Below are the code and all the weights of a small trained network. Each question names an input and a class and asks about switching units off, where a switched-off unit gives its printed mean instead of its output.

import numpy as np


def w(rows, s, z=0):
    codes = np.array(rows[::2]) - 128.0
    scale = np.full(codes.shape[1], s)
    scale[-1] = z or s
    return codes * scale


def f(y):
    return np.maximum(y, 0)


def log_softmax(a):
    a = a - a.max(-1, keepdims=True)
    return a - np.log(np.exp(a).sum(-1, keepdims=True))


def net(x, mask):
    res = np.array(x, float).reshape(1, 8) / 4 @ E
    y = f(res @ A[0][:, :-1].T + A[0][:, -1])
    res = res + np.where(mask, y, B[0][:, -1]) @ B[0][:, :-1]
    return log_softmax(res[-1] @ U[:, :-1].T + U[:, -1])


A, B = {}, {}
E = w([
[127,129,128],'x0',
[127,130,128],'x1',
[156,130,221],'x2',
[5,131,154],'x3',
[126,128,127],'x4',
[140,4,116],'x5',
[127,128,128],'x6',
[128,130,127],'x7',
],0.016)
A[0] = w([
[64,106,126,174],'n0',
[153,93,69,134],'n1',
[92,142,181,106],'n2',
[222,153,134,232],'n3',
[91,155,61,34],'n4',
[146,200,98,229],'n5',
[90,169,7,144],'n6',
[115,42,155,78],'n7',
[100,183,206,132],'n8',
[72,107,112,10],'n9',
[93,185,167,100],'n10',
[101,144,74,177],'n11',
[112,61,149,49],'n12',
[74,128,62,119],'n13',
[199,137,123,209],'n14',
[195,139,149,122],'n15',
[188,82,21,151],'n16',
[143,207,81,37],'n17',
[112,136,83,110],'n18',
[115,65,149,69],'n19',
[90,155,72,33],'n20',
[155,95,75,131],'n21',
[205,154,126,86],'n22',
[38,105,120,80],'n23',
[110,127,159,119],'n24',
[124,72,156,147],'n25',
[113,143,131,76],'n26',
[209,159,122,112],'n27',
[148,100,101,134],'n28',
[187,163,130,52],'n29',
[156,76,62,139],'n30',
],0.018,0.014)
B[0] = w([
[181,144,158,214],'n0',
[61,174,159,197],'n1',
[126,161,140,166],'n2',
[90,82,89,255],'n3',
[226,149,198,166],'n4',
[204,130,171,239],'n5',
[159,76,101,241],'n6',
[174,89,124,207],'n7',
[142,177,129,203],'n8',
[46,68,68,155],'n9',
[110,169,133,184],'n10',
[113,88,99,200],'n11',
[186,113,135,178],'n12',
[148,90,109,200],'n13',
[83,116,113,225],'n14',
[170,59,125,187],'n15',
[54,159,154,249],'n16',
[34,1,45,182],'n17',
[173,103,123,161],'n18',
[186,103,125,179],'n19',
[172,154,180,161],'n20',
[67,166,153,191],'n21',
[187,121,156,189],'n22',
[148,97,121,206],'n23',
[146,156,120,149],'n24',
[126,102,95,196],'n25',
[121,147,143,134],'n26',
[190,101,143,202],'n27',
[104,144,129,173],'n28',
[183,163,155,166],'n29',
[86,158,137,217],'n30',
],0.015,0.02)
U = w([
[119,73,57,65],'0',
[219,142,148,246],'1',
[86,254,138,63],'2',
],0.011,0.0011)

Each question gives the input, the list of numbers given to net, and the class t.
The units are the neurons (one row each of A and B). Each row of codes is followed by its name. A weight is (code - 128) times the scale printed after its matrix; where a second scale follows, it is the last column's (A, B and U).
mask holds one flag per neuron, in row order. A switched-off neuron (its flag False) gives its mean, the last column of its row in B, instead of its output. The means were averaged over made-up inputs and are rounded, as every weight is.
A unit's drop is (log p(t) with every unit on - log p(t) with that unit switched off) / (log p(t) with every unit on - log p(t) with every unit switched off).
The circuit of an input: a set's keep is (log p(t) with only the set's units on - log p(t) with every unit switched off) / (log p(t) with every unit on - log p(t) with every unit switched off). Starting from the 12 units with the biggest drops (on a tie, the unit counted first), units are removed one at a time, each time the one whose removal leaves the highest keep (on an exact tie, the one counted first), for as long as the keep stays at least 0.8.
circuit, biggest first: the units of the circuit, biggest drop first
top k neurons: the k neurons with the biggest drops, biggest first
drop when u is switched off: that unit's drop, to one decimal
input [-7,7,-7,5,1,-6,1,-2], class 1: top 2 neurons -> [n4; n20]
input [2,-6,2,-6,4,1,1,7], class 0: top 2 neurons -> [n3; n14]
input [8,-5,5,-5,-7,2,2,7], class 0: top neuron -> [n3]
input [3,3,-1,-7,-3,-5,8,7], class 0: top 2 neurons -> [n17; n3]
input [-3,0,2,7,-1,5,5,-6], class 1: top 3 neurons -> [n0; n17; n3]
input [3,-3,0,-6,5,-2,-1,4], class 0: top 4 neurons -> [n3; n14; n0; n4]
input [0,-7,-3,-2,4,-8,-8,4], class 0: top 2 neurons -> [n17; n0]
input [-2,-8,4,2,5,3,-2,-7], class 1: top 2 neurons -> [n17; n3]
input [-8,4,-1,2,-6,-3,8,-3], class 1: top 2 neurons -> [n16; n3]
input [2,-4,0,8,-6,-5,3,-4], class 1: top 3 neurons -> [n16; n23; n1]
input [1,7,0,6,-3,-5,7,6], class 1: top 2 neurons -> [n16; n1]
input [-2,-8,0,-8,-1,6,-5,-4], class 2: top 2 neurons -> [n16; n1]
input [-6,3,2,4,3,3,-2,3], class 1: top 2 neurons -> [n17; n3]
input [5,-1,8,-5,-2,7,4,2], class 0: circuit, biggest first -> [n3]
input [-2,-5,-7,-6,4,-6,-1,7], class 0: drop when n17 is switched off -> 7.6
input [-2,-2,-5,0,-7,3,6,4], class 2: drop when n17 is switched off -> 0.1
input [-8,7,-3,4,5,-1,3,-6], class 1: drop when n3 is switched off -> 0.2
input [-8,6,-3,-8,8,-5,0,5], class 0: drop when n17 is switched off -> 1.1
